Each row is followed by one of two labels, saying whether the row has a hidden trait. Each part has a new trait and two new labels.
[  7   4  -7  17   9  11   5  -9  28 -10   1  12   4 -17 -21  -4  -3   2] : [60]
[-11   1 -13  20 -16   1  -5  -2  -7  -6   8 -20  -7  -2 -18  -1  19  11] : [60]
[ -3   6  -1  23 -10 -13  -7   4 -55 -15   1   2  -1 -22  14   0   8   2] : [62]
[  1   3   7  10 -20  15  -4   3  15  -8   1  -4   7   5  -8   0  -1   5] : [62]
[ -2  -4  -6  -6 -16  -1   2   1 -30 -11  -4  -4  -8 -11 -19   3  13  11] : [62]
[  0   1   8  -1  -4   4  -5  -6 -15   4   0  23   8  -1   9  -1  11   1] : [62]
[ -5  -1   1  -6 -20  -3   4 -13  13  -4  -5  11 -10  -5  -2   1  12  -2] : [60]
[-18   9 -11  15  -1  -9  -5   5 -16  -8   3   5   0 -12  -6  -2   1  10] : [60]
[-16   0  -4   7   3  -4  -2  -7  -1   9   6   9  -4   2   6  -2  14   2] : [60]
[ -6  -3  -5   0  -8 -14   1  -4 -41   0  -2  28   1 -23  -1   1  20  11] : [62]
[ 10  -2   5   5  -5   1  -7  11 -46  -2   3  -4  14  -6   3   2  -2   2] : [62]
[ -2  -1 -16   4   3 -10  -4  -1 -12   5   7  13   5 -10 -10  -2  15  12] : [60]
[  6   3   7   2  -8   7   6  -8   0  -9  -6  16   1 -13  -1   0   5  -7] : [60]
[ 11  -2   4  28  -3  -1 -12   5 -63  -9   8 -12   2 -33  15   1  19   2] : [62]
[-14  -3  -4  -2 -10   6   0 -13  29  10   4   1  -7   6  -5   0  18   7] : [60]
[ -8  -1 -18   0  -8   0   4   2  -2  -8   5   0  -2 -11 -40   0   6  22] : [62]
[ -4   3   9   8 -15   5  -5   7 -25  -2   2   7   8  -2   6   1   4   1] : [62]
[  4  -2  -3 -10  11   6   1   0   6  12   5  24  12  -4  -8   0   1   9] : [60]
[  1  -3 -17   7   9 -10  -4  -2 -40   5   9   7   2 -16   0  -1  20   8] : [60]
[  2  -3  -8   5 -19  -7  -2   5 -45 -15  -2  -9  -4 -14 -16   3  11   6] : [62]
[ -5   8   1   6  15  -3  -2   8 -20   0   1   0   2  -7   9  -1 -11  -8] : [62]
[ -8  -3  -8  -8  13   4   4   9 -54   4   4  14  -5 -21 -15   1   3  11] : [62]
[  3   0   1  -1   0  13   2  -8  35   5   4   3   0   5 -15  -3   4  -3] : [60]
[  5  -1 -11  10 -17  -2  -1   2 -38 -18   1  -7  -3 -30 -25   1  17  19] : [62]
[ 13   6 -16  22  13   2   1   0   1  -9   5  40  20 -32 -24  -6  -7  11] : [62]
[-3  2  0  0 11  4 -3 -3  3  8  5 13  5 -2  9 -4  3 -4] : [60]
[  3   0 -16   6   4  -1   3  -8  17  -5   0  12  -4 -16 -33  -2   8  11] : [60]
[  8  -4   0  -3 -11  11   9  -5  -2  -4  -4  25   4 -19 -23   0   4   3] : [60]
[  9  -4 -20   2   0  -2  -7   6 -11  -7   8 -33  -1  -2  -9   0   6  10] : [62]
[  6   1   7   2 -15   8   5  -8  17  -4  -6  12  -2  -8  -8   0   2  -7] : [60]
[ -3  -2 -13  12   4  -8  -3  -2   0   5   8  14   6  -7  -5  -1  16  12] : [60]
[-21   5  -6   3 -11  -6  -7   5  -1   0   6   3   1   4   1  -2  12   9] : [60]
[ -6  10  -4  25 -16  -9  -5   5 -12 -17  -2  20   7 -13   6  -2   4  13] : [62]
[-21   2   3   7 -26  -6 -10   3 -26   1   1   9   2   3   7   1  20  13] : [62]
[  2   1  10   6  -4   1  -6   8 -44  -2   2  -4   1  -5  20   1  -2  -5] : [62]
[ -2   0   1   2  -5   5  -1  10 -47  -4  -2  19   9 -19  -3   2   0  11] : [62]
[-27 -10  -8 -31   4  -7   1  -7 -46  25   5  -2 -13   7  11   4  18   2] : [60]
[ 21   1 -17  10  -3   2  -8   4  25  -9   7 -20   8   0 -15  -2  -1   7] : [62]
[-11   4 -21  20   2  -9  -3   7 -45 -12   8  10   3 -30 -17  -1  11  17] : [62]
[  8  -2  -5   3 -16 -10   1   2 -20 -15  -5  -9  -2 -14 -15   3   5   6] : [62]
[  8  -1   0  -5 -13  13   3   8 -21 -13  -4   2   1 -14 -20   3  -2   8] : [62]
[  0  -3  11  -5  -7   9   8 -11 -11  -4  -5  11  -7  -7   0   0   9 -14] : [60]
[ -4   0  -1 -10   9   8  12 -11   5   4   1   5 -13  -4 -11   0   4  -9] : [60]
[  2  -2 -18   4   2  -1   6  -8   1  -6   2  10  -7 -19 -26  -2   9  10] : [60]
[  3   7   1  27 -13  -8 -13   5 -30  -9   1  -1   8  -2  20  -1   5   2] : [62]
[ 13  -5  -6  10 -11  -9   6  -7 -19  -9  -4   8  -4 -19 -14   2  17   7] : [60]
[  2  -1 -10   3  11  14   8  -6   7   0   1  18   0 -18 -34  -2   0   3] : [60]
[ -2   1   1  13 -25   0  -9  -2   1 -12   1 -12  -4   1  -5   0  14   8] : [62]
[ -3   3   8   5 -15  15   3   2  -4 -11  -4  -2  -5  -3 -12   1  -7  -2] : [62]
[-15   6 -13  14  10 -11   1  -6  -7  -3   4  19  -1 -15  -3  -3  12   8] : [60]
[  9  -4 -12  -3  -5   0   0  -9  27   0   6  -2   3  -4 -22  -2  15  11] : [60]
[  2   0   6   4 -19  14  -5   3 -36 -12   4  -9   3 -11  -8   1  11   4] : [62]
[ -6   5   3  10  -4 -14  -7   4 -30  -7  -4  -1  -4  -8  16   2   3  -4] : [62]
[  9  -2  -8   3  10   3  -2   0  -7   4   6  18  12 -17  -9  -2   3   9] : [60]
[  7  -5  -5   1   4  14   1  -5   5  -1   7   4   8 -10 -31  -2   9   8] : [60]
[-15   3   1   2   6   6   0  -6   8   9   5  24   7   1   1  -3   2   3] : [60]
[  2  -1   0   0  -2   0  -1   9 -54  -8  -3  16   7 -20   1   2  -1   5] : [62]
[  9  -2  -6   8  11   4  -5  11 -35   2   8  -8   8 -10  -4  -1   0   8] : [62]
[ 20  -8   2  -1   3   3   6  -5 -58  -9  -2   5  -2 -29  -7   2  14   2] : [60]
[  0  -1  -5   5  -1   9  -2  -4  11   7   8  31  13  -9 -13  -3   3  16] : [60]
[-10   2 -17  13  -3  -5  -9   5  -8  -3   9   5  11 -10 -20  -2  12  25] : [62]
[-14   6  -5   9  -6  -4 -12   3   0  -1   9  -3   3   2  -2  -3   8  10] : [60]
[-10   4   1   3   4   4  -4   7 -12   6   7   4   3  -1   5  -1   6   4] : [62]
[ -4   2   2  10 -32   4  -8   0  -6 -13   1  -7   4   5 -12  -2  14   7] : [62]
[ -1   5  10   7   3   1  -1   7 -30  -5  -5   3   1  -8  24   0  -8  -6] : [62]
[  5   7  -7  12   9  10   0   3  15 -15   3  -7   1 -11 -17  -3  -7  -1] : [60]
[ -3   2   0  16 -30   3  -7  -1 -17 -11   1 -16   0   3  -7   0  16   9] : [62]
[-11  -6 -14  -9 -11   4  -1   3 -13   3   6 -17  -7  -1 -23   1  13  16] : [62]
[-19   4 -10   2   3  -7   1  -9  -6   4   2  23  -8 -12   5  -2  13   6] : [60]
[ -7   3  -2   5  -3 -17  -6   4 -59  -9  -1  -4  -5 -16  17   2   9   0] : [62]
[ -2  -2  -4  -3  -8 -14   2  -4 -34   3  -4  29   0 -15   0   1  11   7] : [62]
[ -8   3   0   4  -8  19  -2   3  36   0   5  -6   1  11 -23  -2  -9   6] : [62]
[-10   3 -11  12 -15   3  -7  -1  16  -5   9 -13  -4   3 -19  -3  10  12] : [60]
[  5  -4  -4   5  -9 -12  -6  -4 -24   1   1  15   8 -11   7   0  20  10] : [62]
[ -7  -1  -7   9  -1   0  -6 -11  28   4   6  -6  -5   3  -7  -2  14   3] : [60]
[ -3   4   7  13  -7   0   0   6 -30  -5  -1  20   4 -12   6   1   2   2] : [62]
[ 10   3   7  16 -20  12  -7   2   2 -13   1  -7  11   1 -12  -1  -1   4] : [62]
[-12   0 -13   7   2  -7  -1  -5   8   5   7  20   9  -5 -11  -2  15  17] : [60]
[ 24  -3  -2  20 -19  14  -6   4 -38 -17   4   5  12 -25 -29   0  12  17] : [62]
[  1  -1  -4   2  -6 -15   0  -3 -32  -3  -3  23   2 -15   5   1   8   3] : [62]
[ -5   5   1   8   7   7  -8   8 -17   2   8   5   6  -3   5  -1  -5   3] : [62]
[ -4   1  -7   4 -11 -16  -5   7 -62 -13  -2   9   2 -26  -2   2  15  18] : [62]
[ -5   1  10  -1   3  -2   6  -6 -37   3  -5  24  -2 -12  14   0   6  -6] : [60]
[  9   2  -2  13 -14  -6   1 -10  -7 -14  -4   6  -2 -15  -3  -2  14  -6] : [60]
[  9  -6 -10  -4   4  15   1  -5  26   2   6   4   7  -5 -35  -3   8  13] : [60]
[ 10  -3  -3  24 -28   1  -9   1 -17 -14   0 -11   8  -3 -21   0  12  14] : [62]
[ -3  -4  -7 -14   4   9   6   6 -22  -3   1  -1  -8 -13 -29   2  -3   9] : [62]
